Below is a small trained network, with its code and all its weights. Each question gives an input and a class and asks what happens when units are switched off, that is, made to give their printed mean instead of their output.

import numpy as np


def w(rows, s, z=0):
    codes = np.array(rows[::2]) - 128.0
    scale = np.full(codes.shape[1], s)
    scale[-1] = z or s
    return codes * scale


def f(y):
    return np.maximum(y, 0)


def log_softmax(a):
    a = a - a.max(-1, keepdims=True)
    return a - np.log(np.exp(a).sum(-1, keepdims=True))


def net(x, mask):
    res = np.array(x, float).reshape(1, 6) / 4 @ E
    y = f(res @ A[0][:, :-1].T + A[0][:, -1])
    res = res + np.where(mask, y, B[0][:, -1]) @ B[0][:, :-1]
    return log_softmax(res[-1] @ U[:, :-1].T + U[:, -1])


A, B = {}, {}
E = w([
[191,227,149,57,255,96,51,198],'x0',
[131,126,121,222,165,116,102,207],'x1',
[90,154,112,220,167,150,95,211],'x2',
[53,76,215,168,235,39,244,65],'x3',
[166,100,137,97,140,179,178,79],'x4',
[147,148,150,106,127,164,203,126],'x5',
],0.0081)
A[0] = w([
[161,181,198,90,225,87,105,133,153],'N0',
[101,112,127,194,67,127,169,89,106],'N1',
[126,104,122,178,95,108,161,132,20],'N2',
[220,160,130,137,2,117,136,183,129],'N3',
[131,131,83,106,94,190,155,162,135],'N4',
[49,100,194,151,200,48,196,91,2],'N5',
[124,65,145,164,92,113,142,117,78],'N6',
[54,87,127,165,56,114,189,131,164],'N7',
],0.0099,0.0016)
B[0] = w([
[75,141,23,59,183,108,200,220,219],'N0',
[148,78,144,84,176,114,170,164,197],'N1',
[88,109,75,121,107,111,158,122,163],'N2',
[151,127,157,158,83,169,141,96,204],'N3',
[116,156,140,142,109,122,135,167,175],'N4',
[189,198,157,251,63,199,52,86,246],'N5',
[108,109,97,111,119,116,178,151,174],'N6',
[44,119,63,89,158,84,175,96,213],'N7',
],0.011,0.013)
U = w([
[122,74,49,110,223,73,245,161,253],'0',
[214,165,110,214,113,177,124,90,3],'1',
],0.011,0.0006)

Each question gives the input, the list of numbers given to net, and the class t.
The units are the neurons (one row each of A and B). Each row of codes is followed by its name. A weight is (code - 128) times the scale printed after its matrix; where a second scale follows, it is the last column's (A, B and U).
mask holds one flag per neuron, in row order. A switched-off neuron (its flag False) gives its mean, the last column of its row in B, instead of its output. The means were averaged over made-up inputs and are rounded, as every weight is.
A unit's drop is (log p(t) with every unit on - log p(t) with that unit switched off) / (log p(t) with every unit on - log p(t) with every unit switched off).
The circuit of an input: a set's keep is (log p(t) with only the set's units on - log p(t) with every unit switched off) / (log p(t) with every unit on - log p(t) with every unit switched off). Starting from all 8 units, units are removed one at a time, each time the one whose removal leaves the highest keep (on an exact tie, the one counted first), for as long as the keep stays at least 0.8.
circuit, biggest first: the units of the circuit, biggest drop first
top k neurons: the k neurons with the biggest drops, biggest first
drop of u: that unit's drop, to one decimal
input [-6,-6,3,-4,4,6], class 0: circuit, biggest first -> (N5)
input [8,7,-2,-6,-2,4], class 0: top 2 neurons -> (N0, N5)
input [-6,-5,6,-6,7,-7], class 0: top 2 neurons -> (N5, N1)
input [1,-1,8,2,-2,6], class 1: top 2 neurons -> (N7, N1)
input [5,-4,1,-5,5,-5], class 0: top 2 neurons -> (N5, N0)
input [0,-2,4,1,4,-6], class 1: top 2 neurons -> (N0, N7)
input [-8,5,8,-8,-3,3], class 0: top 3 neurons -> (N5, N7, N1)
input [6,-1,2,7,4,-8], class 1: top 3 neurons -> (N5, N7, N1)
input [-7,-4,4,-4,-1,-3], class 0: drop of N5 -> 0.1
input [-4,-3,-7,5,-7,1], class 1: drop of N0 -> 0.7
input [-1,8,6,8,1,0], class 1: drop of N5 -> 2.4
